Here is a tiny trained network, its code and every weight. The questions are about switching its units off for an input and a class, where a switched-off unit gives its printed mean instead of its output.

import numpy as np


def w(rows, s, z=0):
    codes = np.array(rows[::2]) - 128.0
    scale = np.full(codes.shape[1], s)
    scale[-1] = z or s
    return codes * scale


def norm(h):
    return h / np.sqrt((h * h).mean(-1, keepdims=True) + 1e-5)


def f(y):
    return y / 2 * (1 + np.tanh(0.7978845608 * (y + 0.044715 * y**3)))


def log_softmax(a):
    a = a - a.max(-1, keepdims=True)
    return a - np.log(np.exp(a).sum(-1, keepdims=True))


def net(x, mask):
    res = np.array(x, float).reshape(1, 2) / 4 @ E
    u = 0
    for l in range(3):
        y = f(norm(res) @ A[l][:, :-1].T + A[l][:, -1])
        res = res + np.where(mask[u : u + 7], y, B[l][:, -1]) @ B[l][:, :-1]
        u += 7
    return log_softmax(norm(res)[-1] @ U[:, :-1].T + U[:, -1])


A, B = {}, {}
E = w([
[85,140,160,112,2,143,134,196],'x0',
[184,90,36,84,183,157,184,101],'x1',
],0.0096)
A[0] = w([
[90,186,135,204,117,43,168,178,151],'0.n0',
[160,92,112,134,158,181,253,107,92],'0.n1',
[141,121,213,92,74,97,195,151,125],'0.n2',
[111,205,107,41,102,100,93,213,113],'0.n3',
[50,180,138,110,117,150,173,145,153],'0.n4',
[155,100,115,212,217,62,98,89,110],'0.n5',
[69,159,140,100,134,126,155,46,2],'0.n6',
],0.007,0.0036)
B[0] = w([
[238,55,38,93,154,235,125,90,191],'0.n0',
[19,44,1,229,90,103,84,172,234],'0.n1',
[185,120,136,80,163,86,199,157,185],'0.n2',
[61,143,134,196,191,181,150,17,178],'0.n3',
[221,155,143,139,182,107,98,102,167],'0.n4',
[145,162,212,145,138,199,165,87,255],'0.n5',
[200,221,216,28,51,244,24,129,106],'0.n6',
],0.0059,0.0056)
A[1] = w([
[141,148,198,185,133,112,80,84,35],'1.n0',
[96,141,64,101,198,146,155,143,151],'1.n1',
[145,131,72,152,134,125,103,77,105],'1.n2',
[97,183,132,39,81,164,208,169,10],'1.n3',
[193,105,129,104,122,135,254,112,42],'1.n4',
[133,167,183,51,97,103,205,216,2],'1.n5',
[71,60,143,191,134,123,161,189,200],'1.n6',
],0.0097,0.0025)
B[1] = w([
[115,78,111,120,84,80,148,189,236],'1.n0',
[164,133,187,96,82,23,147,124,253],'1.n1',
[94,170,191,170,53,159,134,198,206],'1.n2',
[184,114,140,78,154,85,254,130,186],'1.n3',
[87,138,138,59,85,178,17,167,228],'1.n4',
[139,199,204,147,173,101,234,70,183],'1.n5',
[134,166,92,78,163,206,45,135,228],'1.n6',
],0.0081,0.0053)
A[2] = w([
[73,168,105,46,83,131,157,141,57],'2.n0',
[132,157,125,146,254,168,69,164,252],'2.n1',
[153,126,155,114,118,187,89,123,148],'2.n2',
[73,141,133,130,120,166,57,107,92],'2.n3',
[140,104,183,173,189,113,77,112,133],'2.n4',
[85,129,108,92,87,127,165,195,134],'2.n5',
[65,123,246,161,63,82,82,194,75],'2.n6',
],0.0091,0.0036)
B[2] = w([
[140,120,187,224,186,64,198,38,175],'2.n0',
[155,114,204,44,45,120,148,167,204],'2.n1',
[125,157,176,99,101,178,147,186,159],'2.n2',
[72,219,123,179,174,254,86,129,153],'2.n3',
[145,170,142,110,105,120,215,110,203],'2.n4',
[217,33,158,82,118,62,172,121,201],'2.n5',
[121,98,28,120,162,116,58,119,255],'2.n6',
],0.0078,0.0064)
U = w([
[219,145,242,77,106,49,229,54,251],'0',
[163,25,7,110,90,15,63,138,254],'1',
[96,166,128,49,74,227,44,177,217],'2',
[81,165,100,232,202,143,118,27,2],'3',
[37,190,75,239,178,161,138,1,2],'4',
[45,217,94,188,226,118,124,81,2],'5',
[73,245,82,163,208,138,132,73,2],'6',
],0.0086,0.0043)

Each question gives the input, the list of numbers given to net, and the class t.
The units are the neurons (one row each of A and B). Each row of codes is followed by its name. A weight is (code - 128) times the scale printed after its matrix; where a second scale follows, it is the last column's (A, B and U).
mask holds one flag per neuron, layer by layer. A switched-off neuron (its flag False) gives its mean, the last column of its row in B, instead of its output. The means were averaged over made-up inputs and are rounded, as every weight is.
A unit's drop is (log p(t) with every unit on - log p(t) with that unit switched off) / (log p(t) with every unit on - log p(t) with every unit switched off).
The circuit of an input: a set's keep is (log p(t) with only the set's units on - log p(t) with every unit switched off) / (log p(t) with every unit on - log p(t) with every unit switched off). Starting from the 12 units with the biggest drops (on a tie, the unit counted first), units are removed one at a time, each time the one whose removal leaves the highest keep (on an exact tie, the one counted first), for as long as the keep stays at least 0.8.
circuit, biggest first: the units of the circuit, biggest drop first
most important unit: the unit with the biggest drop
k most important neurons: the k neurons with the biggest drops, biggest first
top k neurons in layer l: the k neurons of layer l with the biggest drops, biggest first
drop when u is switched off: that unit's drop, to one decimal
input [8,8], class 0: circuit, biggest first -> [2.n0]
input [2,-2], class 2: 2 most important neurons -> [0.n0 0.n2]
input [-5,-7], class 1: 2 most important neurons -> [1.n0 2.n6]
input [6,-6], class 0: 2 most important neurons -> [0.n1 0.n2]
input [0,0], class 2: 2 most important neurons -> [0.n3 0.n4]
input [7,-7], class 0: 2 most important neurons -> [0.n1 0.n2]
input [0,-8], class 1: 2 most important neurons -> [1.n0 0.n1]
input [0,-4], class 1: 2 most important neurons -> [0.n1 1.n6]
input [-1,-4], class 1: 4 most important neurons -> [0.n1 1.n6 1.n0 1.n4]
input [5,-6], class 1: 3 most important neurons -> [0.n3 0.n4 2.n6]
input [2,3], class 2: 3 most important neurons -> [1.n6 1.n3 0.n1]
input [2,0], class 2: 2 most important neurons -> [1.n4 0.n3]
input [-3,2], class 2: top 4 neurons in layer 1 -> [1.n6 1.n0 1.n2 1.n3]
input [0,-3], class 2: most important unit -> 0.n0
input [8,7], class 0: top 2 neurons in layer 2 -> [2.n0 2.n6]
input [3,-7], class 1: top 2 neurons in layer 1 -> [1.n0 1.n4]
input [5,-3], class 0: drop when 0.n1 is switched off -> 4.4
input [-2,1], class 2: drop when 1.n6 is switched off -> 0.5
input [2,-7], class 1: drop when 1.n6 is switched off -> 0.0
input [-2,2], class 2: most important unit -> 1.n6
